Below are the code and all the weights of a small trained network. Each question names an input and a class and asks about switching units off, where a switched-off unit gives its printed mean instead of its output.

import numpy as np


def w(rows, s, z=0):
    codes = np.array(rows[::2]) - 128.0
    scale = np.full(codes.shape[1], s)
    scale[-1] = z or s
    return codes * scale


def norm(h):
    return h / np.sqrt((h * h).mean(-1, keepdims=True) + 1e-5)


def f(y):
    return y / 2 * (1 + np.tanh(0.7978845608 * (y + 0.044715 * y**3)))


def log_softmax(a):
    a = a - a.max(-1, keepdims=True)
    return a - np.log(np.exp(a).sum(-1, keepdims=True))


def net(x, mask):
    res = np.array(x, float).reshape(1, 4) / 4 @ E
    u = 0
    for l in range(4):
        y = f(norm(res) @ A[l][:, :-1].T + A[l][:, -1])
        res = res + np.where(mask[u : u + 12], y, B[l][:, -1]) @ B[l][:, :-1]
        u += 12
    return log_softmax(norm(res)[-1] @ U[:, :-1].T + U[:, -1])


A, B = {}, {}
E = w([
[228,160,168,66],'x0',
[203,91,116,140],'x1',
[122,28,203,34],'x2',
[182,157,195,249],'x3',
],0.0012)
A[0] = w([
[195,105,166,156,4],'L0N1',
[113,139,139,140,113],'L0N2',
[168,122,151,143,32],'L0N3',
[119,118,70,106,96],'L0N4',
[124,146,133,131,102],'L0N5',
[87,116,128,201,130],'L0N6',
[131,103,104,139,137],'L0N7',
[128,122,93,160,93],'L0N8',
[162,136,143,135,47],'L0N9',
[137,3,136,61,62],'L0N10',
[176,151,117,109,121],'L0N11',
[125,136,130,129,117],'L0N12',
],0.0041,0.0014)
B[0] = w([
[178,74,89,100,103],'L0N1',
[90,129,118,94,119],'L0N2',
[184,106,82,95,83],'L0N3',
[187,126,119,195,133],'L0N4',
[121,119,117,87,111],'L0N5',
[2,189,150,125,183],'L0N6',
[127,148,131,175,142],'L0N7',
[116,173,104,145,124],'L0N8',
[174,117,110,94,85],'L0N9',
[18,92,40,193,255],'L0N10',
[189,132,219,145,146],'L0N11',
[125,126,125,116,120],'L0N12',
],0.0019,0.0009)
A[1] = w([
[190,185,189,29,139],'L1N1',
[130,127,134,131,119],'L1N2',
[62,103,87,96,7],'L1N3',
[165,64,46,148,154],'L1N4',
[17,3,74,169,145],'L1N5',
[104,159,150,117,84],'L1N6',
[126,138,129,128,120],'L1N7',
[161,73,188,144,36],'L1N8',
[104,158,116,101,117],'L1N9',
[129,127,130,129,127],'L1N10',
[169,79,236,182,41],'L1N11',
[43,1,88,131,104],'L1N12',
],0.0032,0.0014)
B[1] = w([
[69,177,218,122,154],'L1N1',
[133,132,132,142,124],'L1N2',
[177,88,125,119,114],'L1N3',
[83,142,140,74,155],'L1N4',
[193,116,255,46,253],'L1N5',
[124,92,140,163,114],'L1N6',
[125,121,128,134,125],'L1N7',
[200,162,93,143,104],'L1N8',
[112,98,118,131,129],'L1N9',
[130,130,129,131,127],'L1N10',
[214,175,49,151,125],'L1N11',
[219,67,230,43,208],'L1N12',
],0.0024,0.0016)
A[2] = w([
[118,118,134,129,55],'L2N1',
[163,167,130,175,207],'L2N2',
[211,101,119,126,7],'L2N3',
[128,137,89,116,143],'L2N4',
[142,132,129,115,209],'L2N5',
[188,138,126,110,91],'L2N6',
[194,106,115,125,46],'L2N7',
[120,142,2,108,78],'L2N8',
[134,118,125,125,138],'L2N9',
[129,126,124,131,110],'L2N10',
[84,92,100,160,44],'L2N11',
[124,136,104,120,120],'L2N12',
],0.0069,0.0012)
B[2] = w([
[101,143,105,131,107],'L2N1',
[183,48,130,62,250],'L2N2',
[21,62,206,98,150],'L2N3',
[146,114,124,146,123],'L2N4',
[167,118,156,149,168],'L2N5',
[117,102,254,80,154],'L2N6',
[12,49,207,90,134],'L2N7',
[204,115,84,217,154],'L2N8',
[127,121,114,136,129],'L2N9',
[120,125,120,120,118],'L2N10',
[139,196,178,51,105],'L2N11',
[129,111,131,151,118],'L2N12',
],0.0029,0.0016)
A[3] = w([
[133,131,146,134,93],'L3N1',
[110,128,147,144,126],'L3N2',
[164,165,3,214,11],'L3N3',
[242,72,93,114,18],'L3N4',
[109,25,86,57,167],'L3N5',
[131,154,134,194,40],'L3N6',
[119,96,158,65,174],'L3N7',
[152,113,220,237,142],'L3N8',
[150,140,119,90,221],'L3N9',
[101,215,38,143,165],'L3N10',
[23,170,155,109,106],'L3N11',
[80,12,77,57,53],'L3N12',
],0.0042,0.0011)
B[3] = w([
[117,128,99,103,125],'L3N1',
[86,120,122,117,132],'L3N2',
[209,24,80,138,251],'L3N3',
[34,193,144,218,154],'L3N4',
[227,39,189,172,237],'L3N5',
[131,77,139,61,116],'L3N6',
[186,89,58,186,251],'L3N7',
[75,81,38,57,211],'L3N8',
[176,165,133,201,178],'L3N9',
[151,30,181,199,211],'L3N10',
[55,151,154,236,156],'L3N11',
[201,52,253,108,202],'L3N12',
],0.0025,0.0014)
U = w([
[108,145,99,94,2],'0',
[16,190,142,180,162],'1',
[187,250,148,90,123],'2',
[191,117,27,207,191],'3',
[166,58,240,62,193],'4',
[70,123,66,73,74],'5',
[97,166,113,81,2],'6',
],0.012,0.0074)

Each question gives the input, the list of numbers given to net, and the class t.
The units are the neurons (one row each of A and B). Each row of codes is followed by its name. A weight is (code - 128) times the scale printed after its matrix; where a second scale follows, it is the last column's (A, B and U).
mask holds one flag per neuron, layer by layer. A switched-off neuron (its flag False) gives its mean, the last column of its row in B, instead of its output. The means were averaged over made-up inputs and are rounded, as every weight is.
A unit's drop is (log p(t) with every unit on - log p(t) with that unit switched off) / (log p(t) with every unit on - log p(t) with every unit switched off).
The circuit of an input: a set's keep is (log p(t) with only the set's units on - log p(t) with every unit switched off) / (log p(t) with every unit on - log p(t) with every unit switched off). Starting from the 12 units with the biggest drops (on a tie, the unit counted first), units are removed one at a time, each time the one whose removal leaves the highest keep (on an exact tie, the one counted first), for as long as the keep stays at least 0.8.
circuit, biggest first: the units of the circuit, biggest drop first
k most important neurons: the k neurons with the biggest drops, biggest first
top k neurons in layer l: the k neurons of layer l with the biggest drops, biggest first
drop of u: that unit's drop, to one decimal
input [1,-8,-1,-6], class 1: circuit, biggest first	[L2N2; L3N11]
input [5,-8,2,-4], class 1: circuit, biggest first	[L2N2; L3N11; L1N5; L1N12]
input [4,-8,-4,0], class 1: circuit, biggest first	[L3N11]
input [4,-8,-3,5], class 3: top 2 neurons in layer 3	[L3N10; L3N3]
input [6,0,-4,0], class 2: 3 most important neurons	[L1N1; L1N12; L1N5]
input [6,-6,-4,-5], class 1: 3 most important neurons	[L1N1; L0N10; L1N11]
input [0,-2,-2,5], class 3: 2 most important neurons	[L1N5; L1N12]
input [3,-7,-3,-2], class 1: top 3 neurons in layer 1	[L1N1; L1N11; L1N8]
input [-4,-6,1,-1], class 1: 2 most important neurons	[L2N2; L3N11]
input [-6,1,-4,-8], class 4: 4 most important neurons	[L1N5; L1N12; L1N11; L3N12]
input [6,0,-4,1], class 2: 2 most important neurons	[L1N1; L1N12]
input [-1,-7,1,6], class 1: top 2 neurons in layer 0	[L0N6; L0N4]
input [-5,-6,2,-1], class 1: 3 most important neurons	[L2N2; L3N11; L0N6]
input [-5,-7,4,2], class 1: 3 most important neurons	[L2N2; L0N6; L3N11]
input [6,4,-6,7], class 2: 3 most important neurons	[L0N10; L1N12; L2N6]
input [6,-5,-1,-6], class 1: 3 most important neurons	[L1N1; L2N2; L1N11]
input [4,-2,-2,2], class 2: most important neuron	[L1N1]
input [5,-6,-3,-6], class 3: top 2 neurons in layer 1	[L1N5; L1N12]
input [2,-7,5,6], class 6: drop of L3N8	0.3
input [0,-6,-3,-7], class 3: drop of L2N3	0.1
input [-4,-4,-2,-3], class 1: drop of L2N2	0.5
input [7,-2,-3,-2], class 2: drop of L1N1	0.5
